Below are the code and all the weights of a small trained network. Each question names an input and a class and asks about switching units off, where a switched-off unit gives its printed mean instead of its output.

import numpy as np


def w(rows, s, z=0):
    codes = np.array(rows[::2]) - 128.0
    scale = np.full(codes.shape[1], s)
    scale[-1] = z or s
    return codes * scale


def f(y):
    return y / 2 * (1 + np.tanh(0.7978845608 * (y + 0.044715 * y**3)))


def log_softmax(a):
    a = a - a.max(-1, keepdims=True)
    return a - np.log(np.exp(a).sum(-1, keepdims=True))


def net(x, mask):
    res = np.array(x, float).reshape(1, 6) / 4 @ E
    y = f(res @ A[0][:, :-1].T + A[0][:, -1])
    res = res + np.where(mask, y, B[0][:, -1]) @ B[0][:, :-1]
    return log_softmax(res[-1] @ U[:, :-1].T + U[:, -1])


A, B = {}, {}
E = w([
[131,126,128,129,126,124],'x0',
[168,120,54,173,116,210],'x1',
[177,170,207,153,65,146],'x2',
[127,126,129,127,129,128],'x3',
[125,2,160,172,173,138],'x4',
[63,70,120,91,48,170],'x5',
],0.0095)
A[0] = w([
[201,169,225,100,250,47,206],'n0',
[108,234,32,62,63,122,128],'n1',
[78,108,21,47,222,92,138],'n2',
[215,143,241,143,65,167,12],'n3',
[135,53,165,158,123,123,215],'n4',
[111,207,108,111,77,112,76],'n5',
[153,158,151,160,255,163,190],'n6',
[46,137,219,111,128,24,2],'n7',
[171,237,76,181,224,142,216],'n8',
[119,110,174,16,163,24,41],'n9',
[112,39,164,235,108,98,24],'n10',
[158,134,56,215,77,174,184],'n11',
[13,80,128,102,15,164,127],'n12',
[96,109,194,87,98,64,160],'n13',
[113,134,176,86,120,78,75],'n14',
],0.0089,0.0028)
B[0] = w([
[147,146,132,96,108,109,254],'n0',
[162,123,159,148,203,125,232],'n1',
[18,183,158,157,82,197,226],'n2',
[73,248,114,142,83,138,189],'n3',
[104,134,159,142,165,140,179],'n4',
[141,130,173,168,167,102,175],'n5',
[94,134,97,59,137,102,200],'n6',
[168,75,74,175,142,162,197],'n7',
[135,107,112,102,130,129,232],'n8',
[129,80,85,148,132,170,198],'n9',
[120,122,145,163,165,71,175],'n10',
[180,114,100,127,119,194,197],'n11',
[136,141,98,59,159,48,221],'n12',
[151,136,127,138,60,166,184],'n13',
[160,75,127,158,110,146,159],'n14',
],0.012,0.0096)
U = w([
[27,225,121,197,33,170,124],'0',
[195,74,2,206,69,194,86],'1',
[114,128,144,108,101,144,244],'2',
[119,136,187,241,248,77,71],'3',
[115,140,30,45,79,39,57],'4',
],0.0091,0.011)

Each question gives the input, the list of numbers given to net, and the class t.
The units are the neurons (one row each of A and B). Each row of codes is followed by its name. A weight is (code - 128) times the scale printed after its matrix; where a second scale follows, it is the last column's (A, B and U).
mask holds one flag per neuron, in row order. A switched-off neuron (its flag False) gives its mean, the last column of its row in B, instead of its output. The means were averaged over made-up inputs and are rounded, as every weight is.
A unit's drop is (log p(t) with every unit on - log p(t) with that unit switched off) / (log p(t) with every unit on - log p(t) with every unit switched off).
The circuit of an input: a set's keep is (log p(t) with only the set's units on - log p(t) with every unit switched off) / (log p(t) with every unit on - log p(t) with every unit switched off). Starting from the 12 units with the biggest drops (on a tie, the unit counted first), units are removed one at a time, each time the one whose removal leaves the highest keep (on an exact tie, the one counted first), for as long as the keep stays at least 0.8.
circuit, biggest first: the units of the circuit, biggest drop first
unit that matters most: the unit with the biggest drop
top k neurons: the k neurons with the biggest drops, biggest first
drop when u is switched off: that unit's drop, to one decimal
input [-2,-3,3,-2,-8,-2], class 3: circuit, biggest first -> [n1]
input [7,-7,-4,-7,-5,2], class 1: circuit, biggest first -> [n7 n9]
input [7,-3,6,1,-4,8], class 4: top 2 neurons -> [n12 n2]
input [-6,5,-4,8,7,5], class 2: top 2 neurons -> [n1 n5]
input [5,-3,1,2,-2,3], class 1: top 2 neurons -> [n2 n6]
input [4,-2,4,2,4,6], class 4: top 4 neurons -> [n12 n2 n1 n5]
input [8,1,-4,-2,-7,6], class 3: circuit, biggest first -> [n1 n5]
input [4,-4,5,6,8,2], class 3: top 3 neurons -> [n10 n2 n4]
input [-3,7,-7,4,0,1], class 0: top 2 neurons -> [n2 n7]
input [1,-2,4,-1,-7,-7], class 3: top 2 neurons -> [n5 n1]
input [7,4,2,2,6,-8], class 4: top 2 neurons -> [n6 n1]
input [0,2,-2,-3,-6,8], class 4: top 2 neurons -> [n12 n4]
input [-7,-4,-6,6,4,3], class 0: top 2 neurons -> [n2 n1]
input [-7,8,8,-5,6,-2], class 0: top 2 neurons -> [n3 n7]
input [2,-3,6,-5,6,7], class 4: circuit, biggest first -> [n12]
input [0,-2,2,0,-3,-5], class 4: circuit, biggest first -> [n2 n0]
input [0,3,-4,0,-8,-3], class 3: drop when n1 is switched off -> 0.7
input [-7,-1,-3,-3,7,4], class 3: drop when n10 is switched off -> 0.4
input [5,4,-1,3,-1,8], class 4: drop when n11 is switched off -> 0.0
input [-4,-6,3,7,6,-6], class 2: unit that matters most -> n0
